Here is a tiny trained network, its code and every weight. The questions are about switching its units off for an input and a class, where a switched-off unit gives its printed mean instead of its output.

import numpy as np


def w(rows, s, z=0):
    codes = np.array(rows[::2]) - 128.0
    scale = np.full(codes.shape[1], s)
    scale[-1] = z or s
    return codes * scale


def norm(h):
    return h / np.sqrt((h * h).mean(-1, keepdims=True) + 1e-5)


def f(y):
    return y / 2 * (1 + np.tanh(0.7978845608 * (y + 0.044715 * y**3)))


def log_softmax(a):
    a = a - a.max(-1, keepdims=True)
    return a - np.log(np.exp(a).sum(-1, keepdims=True))


def net(x, mask):
    res = np.array(x, float).reshape(1, 2) / 4 @ E
    u = 0
    for l in range(3):
        y = f(norm(res) @ A[l][:, :-1].T + A[l][:, -1])
        res = res + np.where(mask[u : u + 4], y, B[l][:, -1]) @ B[l][:, :-1]
        u += 4
    return log_softmax(norm(res)[-1] @ U[:, :-1].T + U[:, -1])


A, B = {}, {}
E = w([
[138,124,113,171,103,89,4],'x0',
[105,80,81,157,148,2,40],'x1',
],0.0047)
A[0] = w([
[119,148,120,66,135,190,212,203],'L0N1',
[115,186,233,94,172,120,254,233],'L0N2',
[113,109,80,155,168,88,124,168],'L0N3',
[58,33,106,93,172,104,207,11],'L0N4',
],0.0061,0.0011)
B[0] = w([
[3,145,39,74,97,118,160,233],'L0N1',
[25,191,154,83,53,105,127,254],'L0N2',
[96,142,172,137,251,92,159,163],'L0N3',
[182,152,95,145,64,217,125,174],'L0N4',
],0.0065,0.0067)
A[1] = w([
[254,158,174,169,61,217,151,96],'L1N1',
[112,185,187,111,180,113,110,94],'L1N2',
[226,118,54,120,110,122,164,4],'L1N3',
[148,176,153,123,125,123,60,80],'L1N4',
],0.005,0.0018)
B[1] = w([
[43,111,252,167,184,19,235,180],'L1N1',
[193,14,72,75,167,161,82,173],'L1N2',
[218,133,223,200,195,120,28,2],'L1N3',
[228,130,72,102,77,214,95,168],'L1N4',
],0.0042,0.00098)
A[2] = w([
[146,77,141,102,163,148,96,4],'L2N1',
[143,149,162,187,93,102,110,10],'L2N2',
[81,127,111,154,206,1,122,62],'L2N3',
[127,157,178,177,164,125,130,180],'L2N4',
],0.0095,0.00033)
B[2] = w([
[172,178,127,190,143,161,118,141],'L2N1',
[92,89,131,95,188,118,216,141],'L2N2',
[135,13,251,68,154,103,253,253],'L2N3',
[204,26,156,91,184,56,154,149],'L2N4',
],0.0059,0.0073)
U = w([
[165,45,204,110,170,90,148,226],'0',
[53,254,97,89,30,160,143,238],'1',
[183,159,89,170,128,159,18,2],'2',
],0.0091,0.0016)

Each question gives the input, the list of numbers given to net, and the class t.
The units are the neurons (one row each of A and B). Each row of codes is followed by its name. A weight is (code - 128) times the scale printed after its matrix; where a second scale follows, it is the last column's (A, B and U).
mask holds one flag per neuron, layer by layer. A switched-off neuron (its flag False) gives its mean, the last column of its row in B, instead of its output. The means were averaged over made-up inputs and are rounded, as every weight is.
A unit's drop is (log p(t) with every unit on - log p(t) with that unit switched off) / (log p(t) with every unit on - log p(t) with every unit switched off).
The circuit of an input: a set's keep is (log p(t) with only the set's units on - log p(t) with every unit switched off) / (log p(t) with every unit on - log p(t) with every unit switched off). Starting from all 12 units, units are removed one at a time, each time the one whose removal leaves the highest keep (on an exact tie, the one counted first), for as long as the keep stays at least 0.8.
circuit, biggest first: the units of the circuit, biggest drop first
most important unit: the unit with the biggest drop
k most important neurons: the k neurons with the biggest drops, biggest first
drop when u is switched off: that unit's drop, to one decimal
input [4,0], class 2: circuit, biggest first => [L0N1 L2N3 L0N2]
input [2,1], class 0: most important unit => L0N4
input [8,0], class 2: 3 most important neurons => [L1N4 L0N1 L2N3]
input [3,-1], class 0: 2 most important neurons => [L0N2 L0N1]
input [5,0], class 2: 4 most important neurons => [L0N1 L1N4 L2N3 L1N1]
input [7,0], class 2: 2 most important neurons => [L1N4 L0N1]
input [5,-3], class 0: 3 most important neurons => [L0N1 L0N2 L1N1]
input [5,-5], class 0: drop when L0N2 is switched off => 2.7
input [7,-5], class 0: drop when L0N1 is switched off => 2.6
input [5,1], class 0: drop when L0N4 is switched off => 3.5
